Below are the code and all the weights of a small trained network. Each question names an input and a target symbol and asks about switching units off, where a switched-off unit gives its printed mean instead of its output.

import numpy as np


def w(rows, s, z=0):
    codes = np.array(rows[::2]) - 128.0
    scale = np.full(codes.shape[1], s)
    scale[-1] = z or s
    return codes * scale


def norm(h):
    return h / np.sqrt((h * h).mean(-1, keepdims=True) + 1e-5)


def f(y):
    return y / 2 * (1 + np.tanh(0.7978845608 * (y + 0.044715 * y**3)))


def softmax(a):
    e = np.exp(a - a.max(-1, keepdims=True))
    return e / e.sum(-1, keepdims=True)


def log_softmax(a):
    a = a - a.max(-1, keepdims=True)
    return a - np.log(np.exp(a).sum(-1, keepdims=True))


def net(x, mask):
    ids = ['βζθλξπσψω'.index(c) for c in x.split()]
    T = len(ids)
    res = E[ids] + P[:T]
    u = 0
    for l in range(2):
        q, k, v = (norm(res) @ M[l].T for M in (Q, K, V))
        z = softmax(np.where(np.tri(T) > 0, q @ k.T / 4**0.5, -1e9)) @ v
        res = res + np.where(mask[u], z, O[l][:, -1]) @ O[l][:, :-1]
        u += 1
        y = f(norm(res) @ A[l][:, :-1].T + A[l][:, -1])
        res = res + np.where(mask[u : u + 8], y, B[l][:, -1]) @ B[l][:, :-1]
        u += 8
    return log_softmax(norm(res)[-1] @ U[:, :-1].T + U[:, -1])


Q, K, V, O, A, B = {}, {}, {}, {}, {}, {}
E = w([
[164,144,249,127],'β',
[133,113,167,124],'ζ',
[138,184,131,115],'θ',
[133,107,153,134],'λ',
[159,114,113,99],'ξ',
[119,129,227,169],'π',
[135,132,139,71],'σ',
[116,119,142,185],'ψ',
[193,124,216,170],'ω',
],0.018)
P = w([
[107,143,146,195],'0',
[146,116,132,121],'1',
[40,148,133,166],'2',
[110,57,101,152],'3',
[31,109,117,157],'4',
[169,120,82,166],'5',
[2,133,168,155],'6',
[89,56,170,153],'7',
[230,162,193,117],'8',
[119,233,112,238],'9',
[51,114,32,230],'10',
],0.0097)
Q[0] = w([
[120,97,64,2],'0.h0',
[100,86,119,136],'0.h0',
[137,52,116,183],'0.h0',
[96,103,89,108],'0.h0',
],0.0075)
K[0] = w([
[13,84,10,146],'0.h0',
[98,90,82,180],'0.h0',
[126,108,129,112],'0.h0',
[92,96,3,252],'0.h0',
],0.0055)
V[0] = w([
[70,103,120,9],'0.h0',
[173,101,163,143],'0.h0',
[140,115,149,136],'0.h0',
[141,98,135,180],'0.h0',
],0.014)
O[0] = w([
[164,204,150,233,254],'0.h0',
[254,110,82,57,164],'0.h0',
[110,254,175,163,151],'0.h0',
[144,222,79,183,81],'0.h0',
],0.0068,0.0048)
A[0] = w([
[160,134,164,112,117],'0.n0',
[46,205,114,123,140],'0.n1',
[82,154,200,151,148],'0.n2',
[141,101,249,113,172],'0.n3',
[126,128,89,125,252],'0.n4',
[111,180,155,98,142],'0.n5',
[110,91,202,162,134],'0.n6',
[176,158,186,149,177],'0.n7',
],0.012,0.0023)
B[0] = w([
[115,135,96,213,166],'0.n0',
[82,73,120,217,172],'0.n1',
[177,61,136,186,220],'0.n2',
[27,104,64,167,254],'0.n3',
[254,132,230,85,134],'0.n4',
[188,145,41,110,163],'0.n5',
[194,215,134,190,203],'0.n6',
[130,199,32,87,239],'0.n7',
],0.0054,0.0085)
Q[1] = w([
[253,43,117,105],'1.h0',
[93,217,99,183],'1.h0',
[95,107,163,198],'1.h0',
[225,84,58,228],'1.h0',
],0.0061)
K[1] = w([
[161,158,147,162],'1.h0',
[194,183,147,78],'1.h0',
[2,127,117,164],'1.h0',
[160,184,99,16],'1.h0',
],0.012)
V[1] = w([
[176,43,104,75],'1.h0',
[52,2,207,116],'1.h0',
[163,223,87,53],'1.h0',
[88,148,89,246],'1.h0',
],0.01)
O[1] = w([
[55,21,232,88,127],'1.h0',
[109,247,186,136,10],'1.h0',
[204,2,146,169,191],'1.h0',
[31,199,135,89,148],'1.h0',
],0.0063,0.013)
A[1] = w([
[246,122,168,77,208],'1.n0',
[55,109,109,206,246],'1.n1',
[194,120,121,138,178],'1.n2',
[115,121,242,109,106],'1.n3',
[190,106,156,116,68],'1.n4',
[40,90,127,74,252],'1.n5',
[170,108,140,108,200],'1.n6',
[236,116,80,166,197],'1.n7',
],0.011,0.0023)
B[1] = w([
[26,189,155,211,173],'1.n0',
[198,199,153,114,218],'1.n1',
[219,97,120,199,177],'1.n2',
[185,38,209,74,124],'1.n3',
[72,167,123,142,148],'1.n4',
[158,136,172,254,134],'1.n5',
[70,118,250,157,155],'1.n6',
[197,180,110,241,255],'1.n7',
],0.0073,0.01)
U = w([
[90,87,112,114,3],'β',
[161,161,163,33,222],'ζ',
[129,99,185,115,147],'θ',
[115,183,190,111,77],'λ',
[91,139,116,204,138],'ξ',
[142,216,6,110,166],'π',
[137,112,238,189,125],'σ',
[195,138,127,52,136],'ψ',
[2,36,87,148,162],'ω',
],0.0083,0.0028)

Each question gives the input, a string of symbols that net reads in full, and the target symbol t.
The units are the heads (4 rows each of Q, K, V and O) and the neurons (one row each of A and B). Each row of codes is followed by its name. A weight is (code - 128) times the scale printed after its matrix; where a second scale follows, it is the last column's (O, A, B and U).
mask holds one flag per unit, layer by layer, with each layer's heads first. A switched-off unit (its flag False) gives its mean, the last column of its rows in O or B, instead of its output. The means were averaged over made-up inputs and are rounded, as every weight is.
A unit's drop is (log p(t) with every unit on - log p(t) with that unit switched off) / (log p(t) with every unit on - log p(t) with every unit switched off).
The circuit of an input: a set's keep is (log p(t) with only the set's units on - log p(t) with every unit switched off) / (log p(t) with every unit on - log p(t) with every unit switched off). Starting from the 12 units with the biggest drops (on a tie, the unit counted first), units are removed one at a time, each time the one whose removal leaves the highest keep (on an exact tie, the one counted first), for as long as the keep stays at least 0.8.
units of the circuit, in order: the units of the circuit, biggest drop first
k most important neurons: the k neurons with the biggest drops, biggest first
k most important neurons of layer l: the k neurons of layer l with the biggest drops, biggest first
drop when u is switched off: that unit's drop, to one decimal
input σ σ σ ξ σ σ β ξ ζ, target π: units of the circuit, in order -> (0.h0, 1.h0, 0.n3)
input σ ω ζ, target π: units of the circuit, in order -> (1.h0, 0.h0)
input σ ω σ π θ λ θ σ, target π: 2 most important neurons of layer 1 -> (1.n6, 1.n0)
input σ σ σ ω σ σ σ θ, target π: units of the circuit, in order -> (0.h0, 1.h0, 1.n6)
input ψ ω π σ, target ζ: 3 most important neurons of layer 0 -> (0.n7, 0.n3, 0.n2)
input ξ ξ ξ ζ σ, target σ: 2 most important neurons -> (0.n7, 1.n1)
input λ ψ θ ξ σ ω λ ξ σ θ ζ, target σ: 3 most important neurons -> (1.n5, 0.n7, 0.n6)
input θ θ ξ σ, target σ: 3 most important neurons of layer 0 -> (0.n2, 0.n7, 0.n5)
input θ λ σ θ, target σ: most important neuron -> (0.n2)
input β ψ ω ξ σ θ, target σ: 2 most important neurons of layer 1 -> (1.n6, 1.n0)
input σ σ σ ω λ, target π: 2 most important neurons of layer 0 -> (0.n3, 0.n0)
input σ λ λ ω, target π: 2 most important neurons -> (0.n3, 0.n0)
input ψ σ σ ξ, target σ: 2 most important neurons of layer 0 -> (0.n7, 0.n6)
input σ ζ σ σ σ σ σ ψ, target π: most important neuron -> (1.n6)
input σ β σ σ λ, target π: drop when 0.n3 is switched off -> 0.1
input σ π σ ψ, target π: drop when 1.h0 is switched off -> 1.0
input σ ζ ξ σ ξ π, target π: drop when 1.h0 is switched off -> 0.5
input σ θ ξ ω β σ σ ξ, target π: drop when 0.h0 is switched off -> 1.2
